Below is a small trained network, with its code and all its weights. Each question gives an input and a class and asks what happens when units are switched off, that is, made to give their printed mean instead of their output.

import numpy as np


def w(rows, s, z=0):
    codes = np.array(rows[::2]) - 128.0
    scale = np.full(codes.shape[1], s)
    scale[-1] = z or s
    return codes * scale


def norm(h):
    return h / np.sqrt((h * h).mean(-1, keepdims=True) + 1e-5)


def f(y):
    return np.maximum(y, 0)


def log_softmax(a):
    a = a - a.max(-1, keepdims=True)
    return a - np.log(np.exp(a).sum(-1, keepdims=True))


def net(x, mask):
    res = np.array(x, float).reshape(1, 6) / 4 @ E
    u = 0
    for l in range(3):
        y = f(norm(res) @ A[l][:, :-1].T + A[l][:, -1])
        res = res + np.where(mask[u : u + 5], y, B[l][:, -1]) @ B[l][:, :-1]
        u += 5
    return log_softmax(norm(res)[-1] @ U[:, :-1].T + U[:, -1])


A, B = {}, {}
E = w([
[155,84,199,86,142,77,130,189,87],'x0',
[157,109,116,116,3,120,154,152,124],'x1',
[143,155,135,102,139,135,127,81,97],'x2',
[83,148,124,142,123,97,222,152,75],'x3',
[108,227,213,152,88,47,119,133,187],'x4',
[115,113,129,145,121,127,128,153,147],'x5',
],0.0053)
A[0] = w([
[158,17,213,37,148,63,109,126,87,37],'L0N1',
[183,53,109,133,185,184,143,65,66,193],'L0N2',
[233,83,142,148,167,146,20,80,201,1],'L0N3',
[169,102,171,42,82,154,39,107,196,174],'L0N4',
[105,150,102,220,103,254,120,28,126,102],'L0N5',
],0.0044,0.0031)
B[0] = w([
[147,238,6,58,103,65,80,254,58,200],'L0N1',
[154,169,247,219,60,159,116,132,214,254],'L0N2',
[87,113,85,15,243,167,207,122,199,189],'L0N3',
[41,118,182,109,70,178,238,122,193,236],'L0N4',
[105,207,114,101,69,54,93,252,84,216],'L0N5',
],0.0055,0.0042)
A[1] = w([
[55,106,110,156,160,116,255,150,74,70],'L1N1',
[181,45,58,163,139,229,110,162,65,104],'L1N2',
[125,96,157,125,190,110,97,135,98,5],'L1N3',
[106,151,137,130,121,101,193,139,69,146],'L1N4',
[84,145,133,152,244,130,86,122,129,49],'L1N5',
],0.0063,0.0012)
B[1] = w([
[126,105,132,40,164,176,86,111,198,233],'L1N1',
[148,221,208,157,143,52,99,48,165,233],'L1N2',
[107,108,67,155,97,47,129,224,63,164],'L1N3',
[118,162,194,115,137,196,187,110,184,254],'L1N4',
[76,47,147,146,2,125,201,85,38,235],'L1N5',
],0.0074,0.0031)
A[2] = w([
[52,176,21,181,96,195,116,92,103,140],'L2N1',
[147,148,129,91,141,121,99,222,52,125],'L2N2',
[133,91,146,67,94,126,189,66,108,169],'L2N3',
[104,129,199,200,2,134,134,143,114,205],'L2N4',
[85,228,155,110,156,128,103,139,155,251],'L2N5',
],0.0069,0.0019)
B[2] = w([
[143,176,128,93,74,64,143,254,89,170],'L2N1',
[161,168,5,185,31,144,77,138,121,160],'L2N2',
[52,80,23,120,120,128,132,103,219,179],'L2N3',
[140,35,111,125,204,112,120,43,54,254],'L2N4',
[218,99,118,165,203,198,43,188,98,232],'L2N5',
],0.0063,0.0091)
U = w([
[150,216,99,148,70,68,103,254,82,116],'0',
[141,86,116,141,158,168,131,114,111,252],'1',
[82,161,147,118,153,191,190,133,249,85],'2',
[71,75,85,150,67,64,201,39,79,103],'3',
[185,151,215,208,179,84,78,36,132,52],'4',
],0.0075,0.0039)

Each question gives the input, the list of numbers given to net, and the class t.
The units are the neurons (one row each of A and B). Each row of codes is followed by its name. A weight is (code - 128) times the scale printed after its matrix; where a second scale follows, it is the last column's (A, B and U).
mask holds one flag per neuron, layer by layer. A switched-off neuron (its flag False) gives its mean, the last column of its row in B, instead of its output. The means were averaged over made-up inputs and are rounded, as every weight is.
A unit's drop is (log p(t) with every unit on - log p(t) with that unit switched off) / (log p(t) with every unit on - log p(t) with every unit switched off).
The circuit of an input: a set's keep is (log p(t) with only the set's units on - log p(t) with every unit switched off) / (log p(t) with every unit on - log p(t) with every unit switched off). Starting from the 12 units with the biggest drops (on a tie, the unit counted first), units are removed one at a time, each time the one whose removal leaves the highest keep (on an exact tie, the one counted first), for as long as the keep stays at least 0.8.
circuit, biggest first: the units of the circuit, biggest drop first
top k neurons: the k neurons with the biggest drops, biggest first
k most important neurons of layer l: the k neurons of layer l with the biggest drops, biggest first
input [-7,5,-7,1,-1,4], class 0: circuit, biggest first : (L2N1)
input [5,3,-5,2,6,-6], class 4: 2 most important neurons of layer 1 : (L1N5 L1N4)
input [-7,0,6,-6,-6,5], class 0: circuit, biggest first : (L0N5 L2N1)
input [2,-8,4,7,-6,-3], class 3: top 4 neurons : (L1N5 L0N4 L2N5 L1N3)
input [7,7,-7,5,8,-8], class 4: 2 most important neurons of layer 0 : (L0N5 L0N3)
input [5,-3,-4,-7,-3,0], class 2: circuit, biggest first : (L0N3 L2N4)
input [-2,-3,7,-6,7,3], class 1: top 3 neurons : (L2N5 L1N2 L0N2)
input [2,-2,6,-8,-8,-3], class 2: top 2 neurons : (L0N3 L2N4)
input [6,-1,5,-7,-1,-8], class 2: 4 most important neurons of layer 0 : (L0N4 L0N3 L0N5 L0N2)
input [7,-8,1,-6,-2,0], class 3: circuit, biggest first : (L1N5 L2N5)
input [6,-8,0,-2,0,-3], class 3: top 3 neurons : (L1N5 L0N5 L2N5)
input [-6,5,4,0,-6,-7], class 0: top 2 neurons : (L0N5 L2N1)
input [2,-4,2,1,-3,8], class 3: top 3 neurons : (L1N5 L0N4 L2N5)
input [3,8,-1,-1,0,-1], class 3: most important neuron of layer 1 : (L1N1)
input [-4,5,0,8,4,-5], class 2: circuit, biggest first : (L1N1 L1N4)
input [1,6,6,8,-7,-7], class 2: circuit, biggest first : (L1N1 L1N4 L2N4)
input [-1,-7,0,-2,-3,-4], class 3: top 2 neurons : (L1N5 L2N5)
input [-2,8,5,-4,-6,-6], class 3: top 2 neurons : (L2N5 L0N4)
input [3,2,1,-1,-2,-8], class 0: top 3 neurons : (L0N1 L1N5 L2N2)
input [-2,0,0,-4,-1,1], class 2: top 3 neurons : (L0N3 L0N4 L2N4)
input [3,5,-2,6,1,-6], class 2: circuit, biggest first : (L1N1 L1N4)
input [-8,-8,-4,8,-2,-5], class 0: top 2 neurons : (L2N1 L0N5)
input [3,3,1,4,-8,0], class 4: circuit, biggest first : (L1N2 L0N4)
input [0,4,-5,-2,5,3], class 1: circuit, biggest first : (L2N4)
input [-5,2,4,-3,3,1], class 0: top 3 neurons : (L2N1 L0N2 L0N5)
input [-7,-1,3,8,-3,-5], class 2: 3 most important neurons of layer 1 : (L1N4 L1N1 L1N3)
input [-1,-7,-2,6,6,-6], class 3: top 2 neurons : (L1N5 L0N4)
